Below is a small trained network, with its code and all its weights. Each question gives an input and a class and asks what happens when units are switched off, that is, made to give their printed mean instead of their output.

import numpy as np


def w(rows, s, z=0):
    codes = np.array(rows[::2]) - 128.0
    scale = np.full(codes.shape[1], s)
    scale[-1] = z or s
    return codes * scale


def f(y):
    return np.maximum(y, 0)


def log_softmax(a):
    a = a - a.max(-1, keepdims=True)
    return a - np.log(np.exp(a).sum(-1, keepdims=True))


def net(x, mask):
    res = np.array(x, float).reshape(1, 8) / 4 @ E
    y = f(res @ A[0][:, :-1].T + A[0][:, -1])
    res = res + np.where(mask, y, B[0][:, -1]) @ B[0][:, :-1]
    return log_softmax(res[-1] @ U[:, :-1].T + U[:, -1])


A, B = {}, {}
E = w([
[159,197,90,69,169,82,175,92,9],'x0',
[115,147,78,188,121,216,128,198,30],'x1',
[59,147,188,207,185,91,168,135,36],'x2',
[144,212,119,103,47,129,141,95,124],'x3',
[88,69,198,55,161,127,82,164,75],'x4',
[104,165,198,104,2,50,114,102,133],'x5',
[196,143,108,146,92,133,67,164,84],'x6',
[235,126,106,116,136,21,116,149,89],'x7',
],0.0079)
A[0] = w([
[173,81,44,154,154,140,89,139,135,158],'neuron 1',
[176,161,99,75,140,105,176,165,117,180],'neuron 2',
[85,90,161,141,208,158,138,171,84,149],'neuron 3',
[198,116,57,93,169,80,113,131,107,131],'neuron 4',
[182,116,102,94,139,103,181,142,136,89],'neuron 5',
[112,160,128,169,142,135,254,67,130,156],'neuron 6',
[97,94,159,132,163,126,154,122,98,100],'neuron 7',
[125,192,133,142,87,62,156,147,180,189],'neuron 8',
[140,144,87,44,168,97,113,113,71,80],'neuron 9',
[124,117,149,46,89,129,122,189,114,93],'neuron 10',
[101,119,132,148,88,160,133,130,196,185],'neuron 11',
[104,203,162,141,95,126,180,101,140,188],'neuron 12',
[151,198,65,190,153,210,132,177,49,160],'neuron 13',
[181,131,173,108,111,108,64,120,119,255],'neuron 14',
[88,121,166,192,138,121,138,123,140,79],'neuron 15',
[95,192,145,62,80,155,134,97,109,170],'neuron 16',
],0.011,0.0032)
B[0] = w([
[132,184,133,133,138,228,167,129,102,192],'neuron 1',
[156,201,103,93,73,164,104,109,125,188],'neuron 2',
[1,75,232,151,192,151,137,244,134,207],'neuron 3',
[145,174,149,88,76,134,171,63,81,198],'neuron 4',
[122,181,137,98,96,146,114,107,137,164],'neuron 5',
[100,115,71,119,141,65,238,51,56,210],'neuron 6',
[66,165,124,152,162,136,100,178,198,166],'neuron 7',
[164,122,138,99,60,116,93,154,121,195],'neuron 8',
[130,202,117,136,107,199,118,128,118,191],'neuron 9',
[175,181,69,104,155,163,159,25,91,170],'neuron 10',
[89,175,117,151,88,211,106,127,154,193],'neuron 11',
[188,141,85,97,103,111,156,75,88,199],'neuron 12',
[226,161,170,220,51,207,55,174,189,251],'neuron 13',
[168,114,169,107,78,103,107,128,80,186],'neuron 14',
[123,146,119,78,161,140,127,67,105,161],'neuron 15',
[92,184,204,48,153,218,177,54,108,198],'neuron 16',
],0.0076,0.014)
U = w([
[203,109,171,178,33,77,65,159,98,128],'0',
[129,142,161,132,97,218,120,117,151,252],'1',
[149,146,148,22,106,113,232,1,51,93],'2',
[81,116,13,158,133,111,186,78,159,61],'3',
[54,69,184,117,235,107,186,163,104,21],'4',
],0.0081,0.0021)

Each question gives the input, the list of numbers given to net, and the class t.
The units are the neurons (one row each of A and B). Each row of codes is followed by its name. A weight is (code - 128) times the scale printed after its matrix; where a second scale follows, it is the last column's (A, B and U).
mask holds one flag per neuron, in row order. A switched-off neuron (its flag False) gives its mean, the last column of its row in B, instead of its output. The means were averaged over made-up inputs and are rounded, as every weight is.
A unit's drop is (log p(t) with every unit on - log p(t) with that unit switched off) / (log p(t) with every unit on - log p(t) with every unit switched off).
The circuit of an input: a set's keep is (log p(t) with only the set's units on - log p(t) with every unit switched off) / (log p(t) with every unit on - log p(t) with every unit switched off). Starting from the 12 units with the biggest drops (on a tie, the unit counted first), units are removed one at a time, each time the one whose removal leaves the highest keep (on an exact tie, the one counted first), for as long as the keep stays at least 0.8.
circuit, biggest first: the units of the circuit, biggest drop first
unit that matters most: the unit with the biggest drop
k most important neurons: the k neurons with the biggest drops, biggest first
drop of u: that unit's drop, to one decimal
input [-7,0,1,3,1,6,-4,-7], class 2: unit that matters most => neuron 13
input [-2,1,-4,0,-1,2,6,8], class 2: 2 most important neurons => (neuron 13; neuron 4)
input [-1,4,-1,4,6,5,7,1], class 2: 4 most important neurons => (neuron 10; neuron 16; neuron 13; neuron 3)
input [6,1,8,-8,-7,-7,6,7], class 1: circuit, biggest first => (neuron 13; neuron 1)
input [-6,-6,-4,-3,-6,-1,-7,-1], class 3: 2 most important neurons => (neuron 13; neuron 16)
input [-8,6,1,8,-7,3,7,0], class 0: 2 most important neurons => (neuron 8; neuron 13)
input [0,3,7,1,-4,-2,-4,-2], class 4: 2 most important neurons => (neuron 3; neuron 6)
input [-5,-3,-8,0,4,6,-8,-2], class 2: 3 most important neurons => (neuron 13; neuron 10; neuron 3)
input [0,-3,-7,-4,6,-5,5,6], class 2: 2 most important neurons => (neuron 4; neuron 13)
input [-4,-6,-8,5,8,-3,-3,1], class 2: 2 most important neurons => (neuron 13; neuron 10)
input [-4,0,-2,3,-8,4,-2,6], class 0: 2 most important neurons => (neuron 8; neuron 16)
input [7,3,7,3,0,-6,7,-4], class 1: 2 most important neurons => (neuron 13; neuron 3)
input [-5,1,-3,-7,0,-5,-7,-7], class 4: 2 most important neurons => (neuron 3; neuron 13)
input [6,7,3,4,3,-6,-8,8], class 1: most important neuron => (neuron 13)
input [-6,-7,-2,-4,0,-5,7,6], class 2: 2 most important neurons => (neuron 13; neuron 4)
input [-3,-8,1,-2,-8,-3,8,1], class 0: 2 most important neurons => (neuron 16; neuron 6)
input [6,1,5,-6,-5,6,7,8], class 0: drop of neuron 13 => 0.1
input [0,6,3,-5,-6,7,-1,3], class 0: drop of neuron 12 => 0.0
input [-3,-5,0,-3,4,0,2,3], class 0: drop of neuron 14 => 0.3
input [-2,-1,-1,4,6,4,7,-4], class 2: circuit, biggest first => (neuron 13)
input [1,5,7,7,-6,-3,7,0], class 0: drop of neuron 13 => 1.0
